After every row comes roughly how far along a hidden order it lies, from 0 to 9.
In the rows, 128 means zero.
[124 126 127 132 127 137 135 130 127 135 128 132 125 124 131 126 129 144
 126 130 130 129 127 124 124 124 129 135 133 129 129 131 123 131 127 128
 125 124 125 128 127 127 127 127 130 120 129 132 123 126 129 133 120 127
 130 130 129 129 127 135 129 126 128 130 131 129 131 129 124 128 131 132
 137 134 135 152 139 103 164 166 155 171 150 177 149 255 183 140 144 154
 141 139 136 137 129 125 130 127 128 127 129 131 126  98 129 129 129] : 6
[127 130 128 130 128 135 132 130 129 128 128 140 128 126 128 126 129 131
 129 131 128 131 134 143 156 175 147 175 172 173 147 221 175 175 152 134
 161 147 154 136 130 130 128 132 127 124 129 130 129 126 130 129 125 127
 129 129 128 129 128 131 130 128 127 129 129 130 127 128 126 128 128 129
 131 127 130 126 128 104 117 132 128 128 128 133 127 119 124 128 131 127
 128 131 128 131 126 122 127 127 128 128 132 120 127 124 129 129 128] : 3
[120 132 128 137 126 149 137 133 126 141 127 116 126 118 128 116 127 148
 128 136 127 131 120 122 132 134 131 144 135 134 132 140 125 138 124 127
 131 120 118 129 124 126 126 142 129 110 127 138 120 123 131 140 113 127
 132 138 128 131 125 155 131 124 126 133 134 138 131 129 118 130 132 134
 138 122 124 138 131 120 141 133 134 149 138 171 150 255 183 148 160 177
 159 164 155 158 132 113 142 129 125 129 131 111 123 104 126 130 130] : 6
[126 125 128 132 127 142 133 129 125 133 130  74 124 126 130 127 126 139
 127 131 128 128 123 119 127 128 128 141 137 130 129 134 127 130 128 129
 123 125 125 127 126 128 127 130 129 120 127 129 122 126 130 131 114 128
 129 127 128 128 127 130 128 126 130 129 132 132 131 129 125 128 130 129
 134 130 128 131 129 102 129 118 129 130 123 135 131 198 137 133 140 160
 159 173 175 191 155 119 230 165 151 152 145 183 137 153 133 130 130] : 8
[126 130 128 130 129 130 128 128 130 130 128 133 129 126 128 127 128 130
 128 126 126 129 126 129 131 132 129 129 129 128 128 144 128 131 127 128
 133 127 121 128 127 128 128 133 129 121 125 118 128 128 129 131 126 128
 128 130 128 129 128 135 129 128 126 129 129 131 126 129 125 129 128 129
 132 126 128 129 129 102 128 128 125 120 130 136 134 178 149 138 144 171
 165 187 181 195 153 130 220 157 145 143 138 147 133 133 128 128 129] : 8
[147 193 153 167 166 223 237 162 139 151 138 138 125 128 138 125 124 146
 130 136 131 129 124 108 118 121 128 149 138 130 131 131 134 126 124 129
 124 124 123 126 124 127 129 123 127 118 129 136 117 123 133 132 105 128
 132 126 128 131 125 123 127 124 129 128 132 135 132 132 123 126 132 131
 139 130 125 134 129 106 133 112 127 131 125 134 131 122 128 127 129 128
 127 123 129 124 131 128 120 124 128 135 132 176 137 217 154 147 146] : 9
[124 126 128 134 125 141 131 131 127 134 128 143 124 123 131 120 126 145
 128 135 129 128 127 115 124 136 129 143 138 133 131 143 129 131 124 128
 125 124 120 128 124 127 130 130 129 117 128 138 117 124 130 137 119 128
 136 144 135 139 141 209 160 160 152 187 191 203 198 154 146 147 143 139
 146 134 130 135 129 106 134 121 125 126 126 136 131 126 124 128 133 127
 126 126 126 128 128 135 123 125 125 130 130 127 124 112 131 130 129] : 1
[129 127 128 126 129 121 122 128 130 125 127 127 129 129 126 130 130 122
 128 130 129 132 137 144 153 176 147 167 170 170 147 219 172 174 156 134
 161 150 160 138 133 128 128 131 129 130 128 124 133 129 127 127 140 129
 126 129 128 127 129 129 128 129 128 127 128 125 127 127 129 128 127 127
 127 128 131 126 127  96 125 131 128 131 128 125 127 137 128 128 129 127
 129 127 127 129 128 128 135 129 129 127 129 125 134 127 128 127 127] : 3
[128 127 128 129 128 133 131 131 128 129 128 145 127 129 131 134 143 159
 145 183 150 165 195 199 213 255 163 187 171 154 136 161 137 134 130 128
 128 129 131 127 128 128 128 128 127 124 128 128 128 128 128 127 128 128
 129 125 128 129 127 130 128 127 127 129 129 131 125 127 128 129 129 127
 129 129 128 132 127  70 126 136 126 128 127 129 128 123 124 129 128 129
 127 127 129 131 129 126 130 128 129 123 130 129 127 125 128 129 128] : 5
[126 132 128 130 130 131 135 130 130 131 127 119 127 125 123 124 129 128
 127 124 126 129 128 133 129 133 130 125 127 131 129 131 127 138 130 129
 143 151 179 162 148 147 165 212 162 192 181 180 166 145 139 137 146 129
 131 130 129 129 128 139 129 128 127 131 127 134 129 126 125 129 129 129
 134 125 125 129 128  98 129 135 124 122 129 132 129 135 128 128 129 128
 128 124 127 131 127 119 132 129 126 126 129 119 125 120 126 127 129] : 1
[128 130 128 127 130 123 124 124 132 127 124  95 133 127 123 126 134 120
 125 126 126 129 127 142 138 134 130 116 121 128 127 128 123 132 127 127
 136 130 127 132 131 131 135 162 144 172 177 184 207 178 166 170 254 142
 174 180 138 132 134 152 131 132 127 131 126 126 124 125 128 131 126 129
 125 126 123 125 127 100 127 139 128 130 129 128 128 137 126 128 130 125
 126 131 126 132 125 120 137 130 128 125 128 100 130 121 126 125 128] : 0
[129 135 127 127 130 121 118 127 134 125 125 135 132 126 124 126 131 116
 127 128 123 129 129 146 139 129 131 117 123 129 128 126 123 132 127 127
 134 129 128 130 129 128 126 132 130 131 128 127 135 131 123 130 143 127
 127 133 130 128 130 143 128 130 127 131 127 127 126 126 131 135 130 134
 146 157 169 188 157 101 209 220 171 183 152 164 140 253 150 133 132 129
 133 132 126 136 127 118 136 130 128 125 130  96 129 113 122 125 127] : 4
[138 161 136 139 130 149 141 132 127 135 128 135 125 123 131 121 128 139
 128 134 128 131 124 119 127 124 131 140 133 132 129 133 127 132 127 128
 128 125 123 128 126 127 127 132 129 116 128 135 130 126 127 135 119 126
 132 132 128 130 127 137 129 125 127 132 132 135 130 129 121 129 131 131
 133 126 123 130 129 106 137 110 124 130 127 135 131 133 127 126 132 127
 128 127 132 141 133 120 160 143 144 154 155 252 165 255 163 148 143] : 9
[127 132 127 128 129 130 131 127 131 129 127 131 131 126 125 123 131 128
 127 135 126 129 126 138 137 135 131 123 125 130 127 129 126 135 126 128
 133 129 126 130 128 128 127 138 130 124 128 130 131 128 128 131 135 127
 130 131 128 130 128 137 128 129 126 130 126 127 124 127 126 130 128 129
 129 125 122 128 130 104 128 135 134 132 133 137 133 217 157 141 148 178
 168 188 177 192 149 125 204 148 139 136 136 126 132 127 124 126 128] : 7
[124 127 128 132 126 143 137 132 125 131 130 106 125 124 128 123 127 141
 130 130 128 131 132 127 138 164 140 177 168 158 146 220 175 176 157 136
 168 154 176 142 131 129 131 134 130 119 126 132 126 125 131 131 116 127
 126 128 128 130 126 133 129 126 129 129 130 135 132 130 122 129 131 131
 131 128 128 134 127 105 133 120 124 129 127 133 129 127 123 128 131 127
 126 125 130 129 128 120 123 126 125 129 127 136 124 123 130 130 129] : 3
[130 123 130 132 136 163 201 165 156 192 165 112 159 157 198 215 194 202
 151 163 135 138 136 119 119 122 125 135 134 124 128 132 132 121 127 128
 125 128 132 127 128 129 128 118 126 131 132 129 119 126 128 125 120 129
 128 120 126 128 127 115 127 126 131 123 128 129 132 130 128 126 129 127
 128 130 130 128 127 101 126 108 131 130 127 129 129 123 128 127 127 132
 129 126 129 123 129 130 124 126 129 131 127 154 129 144 132 130 128] : 8
[125 128 127 133 127 136 138 130 129 134 128 127 127 124 128 125 127 136
 127 131 127 128 122 125 128 124 129 134 131 132 129 129 127 133 127 128
 130 125 124 128 126 127 127 134 129 121 128 129 127 129 129 133 128 127
 130 130 129 130 127 139 130 127 127 130 130 134 131 129 126 133 135 139
 160 167 170 207 160 102 213 205 164 174 146 166 140 149 142 132 132 131
 127 126 130 131 128 126 124 125 126 128 129 114 129 118 128 129 130] : 4
[127 128 128 128 127 132 130 130 128 128 128 128 127 127 128 128 128 127
 129 129 129 128 126 127 128 128 128 129 133 130 128 129 128 131 126 128
 130 126 129 127 128 128 126 128 129 125 125 129 127 127 130 130 121 128
 128 128 129 128 128 131 129 128 127 127 129 129 130 128 129 130 132 134
 149 158 164 188 153 101 204 203 167 182 152 169 142 250 155 134 134 137
 132 131 128 129 127 136 128 128 128 127 127 118 127 133 129 129 127] : 5
[126 132 126 129 126 134 133 130 127 130 128 139 127 126 130 124 128 132
 127 129 128 129 125 127 129 131 128 129 128 132 128 131 132 131 127 128
 130 126 132 133 129 133 140 166 149 183 191 197 204 173 164 169 225 139
 160 167 134 132 129 140 130 129 128 131 130 131 128 128 125 129 130 130
 132 130 126 127 128 104 126 128 124 129 130 130 128 135 123 128 130 126
 129 132 121 128 127 127 126 127 127 129 129 123 125 133 127 128 129] : 0
[129 137 128 126 131 119 125 128 134 124 124 131 135 127 120 124 128 111
 126 123 126 127 132 149 143 136 130 114 120 129 127 124 124 131 130 128
 135 132 125 130 131 129 127 139 130 130 127 123 135 130 124 127 145 128
 128 132 130 127 130 142 129 132 125 130 125 126 130 128 138 142 138 145
 179 188 191 221 162  99 218 212 162 164 143 142 131 180 134 129 129 126
 127 130 125 134 125 112 137 131 128 124 129  98 129 123 123 124 128] : 4
[128 133 127 127 128 131 130 129 129 129 127  37 128 127 124 127 129 125
 127 128 127 129 129 133 133 134 132 131 136 141 135 173 157 167 157 136
 191 183 221 169 145 140 142 148 134 135 129 131 131 130 128 128 135 128
 129 131 129 128 128 133 128 129 127 129 128 127 128 127 128 128 128 128
 128 125 128 124 127 101 127 127 126 127 129 128 128 134 128 128 129 128
 130 128 128 130 127 122 131 128 128 127 129 116 127 130 126 127 128] : 2
[139 167 136 142 131 148 139 131 130 134 127 110 129 122 125 122 128 131
 128 124 127 129 125 134 136 134 130 131 129 131 129 131 126 135 127 128
 132 120 123 129 126 127 127 137 130 116 126 133 128 128 126 138 130 127
 130 130 128 130 127 143 130 127 126 132 129 133 125 127 124 130 130 130
 130 119 124 129 128 105 125 129 128 127 128 133 129 134 129 129 131 124
 128 132 129 143 133 116 162 146 145 152 156 236 167 255 160 147 143] : 9
[129 131 128 128 128 124 123 127 129 130 127 129 129 128 126 129 129 127
 128 128 126 129 128 136 132 131 128 125 125 127 127 124 126 135 129 128
 131 130 128 129 127 127 129 132 139 126 127 129 130 128 127 128 132 128
 127 127 128 128 128 135 129 129 127 128 128 127 124 127 128 129 127 128
 129 129 128 131 129 101 143 150 141 153 141 159 143 255 193 145 151 179
 161 164 152 157 133 128 144 133 130 128 130 117 127 128 125 127 128] : 6
[126 116 129 131 123 132 139 132 121 129 130 123 122 129 135 130 124 146
 129 134 131 129 124 103 114 119 126 146 136 127 130 131 132 121 128 128
 119 123 127 126 125 127 127 115 125 127 130 134 119 124 132 128 112 128
 130 126 126 128 125 110 126 125 131 124 133 131 131 134 130 132 138 140
 167 181 186 217 161 104 225 192 167 177 142 159 139 188 142 129 130 138
 130 123 131 118 131 133 117 127 129 134 126 164 128 136 136 143 129] : 4
[130 132 128 125 131 122 108 125 131 124 126 125 132 128 124 129 129 117
 127 124 127 123 132 142 140 144 137 138 150 154 142 202 172 180 160 137
 182 169 189 148 138 133 133 137 130 133 130 127 133 130 126 126 137 127
 127 130 128 127 129 129 128 130 126 127 123 122 124 126 131 128 127 127
 124 123 127 124 128  98 132 139 129 128 131 123 127 127 129 128 127 126
 128 132 128 129 127 125 135 129 130 127 128 115 130 134 124 126 127] : 3
[126 133 127 130 128 132 129 129 129 131 127 124 128 126 125 125 126 128
 129 127 127 127 126 134 115 134 129 133 126 132 128 128 125 133 128 127
 131 128 120 130 128 127 127 132 129 120 129 131 130 127 130 132 126 128
 128 130 128 128 128 136 129 129 127 128 130 131 129 127 128 133 132 136
 153 156 166 196 158 104 203 210 166 176 151 166 141 230 150 133 134 132
 129 132 127 129 127 129 133 126 126 127 129 116 127 121 127 128 129] : 4
[127 130 128 130 128 132 123 129 131 127 127 163 129 126 128 123 136 141
 139 160 141 156 183 192 211 255 167 192 176 166 140 173 141 143 132 128
 135 128 125 127 128 128 128 133 130 121 126 129 131 127 128 130 130 127
 128 131 129 129 128 137 129 128 127 133 127 130 127 127 127 130 129 129
 131 126 124 124 131  74 125 135 128 127 126 130 130 126 127 129 129 129
 127 130 126 133 127 118 129 126 126 126 129 111 127 117 127 127 128] : 5
[134 164 143 158 166 244 255 194 173 196 154 127 148 135 147 145 140 143
 130 133 127 130 123 132 133 137 129 129 128 131 129 129 127 133 126 128
 130 128 124 129 127 127 128 136 129 120 124 132 131 127 128 140 131 127
 130 133 127 129 128 142 130 128 127 131 131 132 130 126 125 129 129 130
 133 128 124 133 128 104 128 129 126 132 127 134 129  70 124 129 131 126
 127 129 126 133 126 117 129 126 126 126 129 110 127 125 127 130 133] : 9
[130 140 128 124 132 117 118 125 136 125 124 136 137 126 119 126 134 112
 127 123 125 128 132 155 143 141 130 106 119 129 127 119 122 134 129 127
 138 135 129 128 131 128 129 143 130 131 127 121 141 132 124 130 152 128
 128 132 130 126 131 146 128 133 125 131 123 126 121 123 131 131 125 127
 123 123 131 128 131  98 141 168 145 158 150 164 144 255 191 144 149 165
 153 158 141 154 130 112 151 136 132 123 131  92 131 126 119 122 128] : 6
[123 105 128 137 123 147 140 133 110 139 137 111 111 128 142 129 116 167
 131 135 133 127 121  78  98 114 124 170 148 129 132 141 139 119 126 129
 110 119 121 124 121 126 128 112 125 123 137 154 124 138 156 162 193 149
 210 225 156 154 147 171 144 134 139 132 144 142 140 138 122 122 136 132
 139 134 134 141 129 108 140  95 128 128 120 140 132 110 128 127 130 137
 131 114 132 112 131 141 104 120 126 137 125 192 124 128 142 138 130] : 0
[130 133 129 130 129 136 135 129 125 127 127 138 127 126 129 126 127 130
 128 130 128 129 124 128 129 130 130 130 127 130 128 129 126 130 127 128
 127 129 127 129 128 128 123 131 129 130 129 131 130 127 127 131 130 127
 129 130 128 129 126 134 129 127 129 131 129 130 130 129 126 128 128 129
 129 127 128 131 127  96 123 120 127 124 127 131 131 132 128 128 134 136
 134 146 151 168 147 131 223 168 160 162 158 241 157 250 143 135 133] : 9
[127 128 128 128 128 129 122 127 128 131 129 123 129 130 137 151 157 183
 157 210 158 169 205 201 212 234 154 171 154 144 132 142 132 131 129 128
 126 127 126 127 128 128 129 130 126 125 126 126 126 127 128 130 127 127
 130 129 127 129 128 133 128 128 128 128 128 131 128 128 126 127 129 129
 127 126 127 128 128  67 126 122 126 126 129 130 128 125 127 128 129 128
 128 128 128 128 127 121 127 126 127 130 128 125 127 124 128 127 129] : 6
[127 125 128 130 126 133 130 131 128 130 130  90 125 127 128 125 126 138
 129 131 130 128 124 118 126 128 129 132 134 129 131 133 132 133 132 131
 150 155 198 166 150 149 165 202 157 184 172 165 151 137 136 134 128 129
 129 129 128 129 127 128 129 127 129 128 131 130 129 129 126 128 129 128
 132 128 128 136 130 102 128 131 128 125 125 131 130 130 126 128 129 130
 126 130 127 124 129 137 122 124 126 127 129 136 127 128 129 130 128] : 1
